Below is a small trained network, with its code and all its weights. Each question gives an input and a target symbol and asks what happens when units are switched off, that is, made to give their printed mean instead of their output.

import numpy as np


def w(rows, s, z=0):
    codes = np.array(rows[::2]) - 128.0
    scale = np.full(codes.shape[1], s)
    scale[-1] = z or s
    return codes * scale


def norm(h):
    return h / np.sqrt((h * h).mean(-1, keepdims=True) + 1e-5)


def f(y):
    return y / 2 * (1 + np.tanh(0.7978845608 * (y + 0.044715 * y**3)))


def softmax(a):
    e = np.exp(a - a.max(-1, keepdims=True))
    return e / e.sum(-1, keepdims=True)


def log_softmax(a):
    a = a - a.max(-1, keepdims=True)
    return a - np.log(np.exp(a).sum(-1, keepdims=True))


def net(x, mask):
    ids = ['αγεζηλμξστφψω'.index(c) for c in x.split()]
    T = len(ids)
    res = E[ids] + P[:T]
    r = norm(res)
    for j in range(3):
        rows = slice(3 * j, 3 * j + 3)
        q, k, v = (r @ M[0][rows].T for M in (Q, K, V))
        z = softmax(np.where(np.tri(T) > 0, q @ k.T / 3**0.5, -1e9)) @ v
        o = O[0][rows]
        res = res + np.where(mask[j], z, o[:, -1]) @ o[:, :-1]
    y = f(norm(res) @ A[0][:, :-1].T + A[0][:, -1])
    res = res + np.where(mask[3:7], y, B[0][:, -1]) @ B[0][:, :-1]
    return log_softmax(norm(res)[-1] @ U[:, :-1].T + U[:, -1])


Q, K, V, O, A, B = {}, {}, {}, {}, {}, {}
E = w([
[154,142,236,87],'α',
[106,132,148,134],'γ',
[129,114,2,98],'ε',
[188,201,87,168],'ζ',
[176,152,175,205],'η',
[179,77,100,135],'λ',
[101,135,137,102],'μ',
[157,169,133,93],'ξ',
[103,130,147,127],'σ',
[132,75,169,174],'τ',
[115,86,150,64],'φ',
[99,127,153,115],'ψ',
[109,153,128,84],'ω',
],0.03)
P = w([
[2,150,166,183],'0',
[68,156,164,156],'1',
[104,153,159,153],'2',
[132,152,157,145],'3',
[176,145,153,135],'4',
[213,160,156,128],'5',
],0.0098)
Q[0] = w([
[116,96,198,169],'H1',
[111,175,88,184],'H1',
[179,129,161,174],'H1',
[158,175,248,70],'H2',
[131,91,162,108],'H2',
[120,51,49,136],'H2',
[107,58,42,151],'H3',
[158,184,219,117],'H3',
[75,53,90,128],'H3',
],0.018)
K[0] = w([
[109,45,132,122],'H1',
[134,178,124,167],'H1',
[161,111,143,160],'H1',
[241,56,123,108],'H2',
[124,90,130,116],'H2',
[5,151,136,147],'H2',
[39,153,124,126],'H3',
[191,90,149,102],'H3',
[73,152,168,127],'H3',
],0.019)
V[0] = w([
[150,116,102,112],'H1',
[167,56,95,132],'H1',
[205,176,115,117],'H1',
[166,135,176,195],'H2',
[152,102,249,32],'H2',
[120,98,136,100],'H2',
[73,164,81,217],'H3',
[145,137,70,128],'H3',
[87,46,127,112],'H3',
],0.011)
O[0] = w([
[105,80,147,120,94],'H1',
[66,113,89,88,2],'H1',
[52,78,160,190,173],'H1',
[185,147,254,125,161],'H2',
[47,119,149,69,218],'H2',
[99,108,103,87,102],'H2',
[175,148,99,68,108],'H3',
[81,177,59,108,112],'H3',
[107,22,113,68,2],'H3',
],0.0087,0.0057)
A[0] = w([
[162,188,182,149,3],'N1',
[174,144,167,47,186],'N2',
[168,183,85,247,190],'N3',
[188,111,217,141,152],'N4',
],0.012,0.0034)
B[0] = w([
[6,141,81,197,238],'N1',
[162,93,126,161,198],'N2',
[141,69,113,72,255],'N3',
[118,71,82,108,230],'N4',
],0.013,0.0084)
U = w([
[137,190,117,68,140],'α',
[192,136,214,220,11],'γ',
[138,154,249,103,66],'ε',
[134,129,125,116,88],'ζ',
[48,189,123,151,127],'η',
[143,131,24,63,173],'λ',
[146,114,138,111,166],'μ',
[124,84,74,144,98],'ξ',
[191,154,167,69,254],'σ',
[200,186,87,156,212],'τ',
[149,67,158,131,135],'φ',
[73,111,127,21,128],'ψ',
[133,112,108,134,107],'ω',
],0.017,0.006)

Each question gives the input, a string of symbols that net reads in full, and the target symbol t.
The units are the heads (3 rows each of Q, K, V and O) and the neurons (one row each of A and B). Each row of codes is followed by its name. A weight is (code - 128) times the scale printed after its matrix; where a second scale follows, it is the last column's (O, A, B and U).
mask holds one flag per unit, heads first, then neurons. A switched-off unit (its flag False) gives its mean, the last column of its rows in O or B, instead of its output. The means were averaged over made-up inputs and are rounded, as every weight is.
A unit's drop is (log p(t) with every unit on - log p(t) with that unit switched off) / (log p(t) with every unit on - log p(t) with every unit switched off).
The circuit of an input: a set's keep is (log p(t) with only the set's units on - log p(t) with every unit switched off) / (log p(t) with every unit on - log p(t) with every unit switched off). Starting from all 7 units, units are removed one at a time, each time the one whose removal leaves the highest keep (on an exact tie, the one counted first), for as long as the keep stays at least 0.8.
circuit, biggest first: the units of the circuit, biggest drop first
most important unit: the unit with the biggest drop
k most important neurons: the k neurons with the biggest drops, biggest first
which heads matter: for each layer, one digit per head in row order, 1 if its drop is at least 0.15 and else 0, layers parted by /
input ζ ξ λ, target λ: circuit, biggest first	[H3, N3]
input φ μ μ, target ψ: which heads matter	011
input ε μ γ, target λ: most important unit	H2
input μ σ ξ μ τ ω, target φ: circuit, biggest first	[H3, N2]
input μ ε μ ζ ζ γ, target τ: circuit, biggest first	[H2, H3]
input ω ζ φ ζ γ, target τ: which heads matter	111
input ξ ψ ζ μ α μ, target ε: circuit, biggest first	[H2, N3, N1]
input ε φ α σ, target ε: circuit, biggest first	[H2, N1, N3]
input α μ ω, target ε: circuit, biggest first	[H2, N3, N1, H3]
input ω ξ ξ λ μ, target ξ: 2 most important neurons	[N4, N2]
input μ ε μ, target λ: which heads matter	010
input λ τ φ ξ, target ξ: which heads matter	110
input μ φ ζ σ, target τ: circuit, biggest first	[H2, H1]
input ξ ε ξ η ψ, target γ: circuit, biggest first	[H2]
input η μ ω, target γ: 2 most important neurons	[N2, N1]
input φ τ γ, target φ: 3 most important neurons	[N2, N4, N3]
input τ ω ω μ, target φ: 3 most important neurons	[N4, N2, N3]
input ξ λ ζ φ ξ μ, target φ: 2 most important neurons	[N2, N1]
input ξ λ ξ μ, target ξ: 3 most important neurons	[N4, N2, N3]
input ε φ γ, target ψ: most important unit	H3
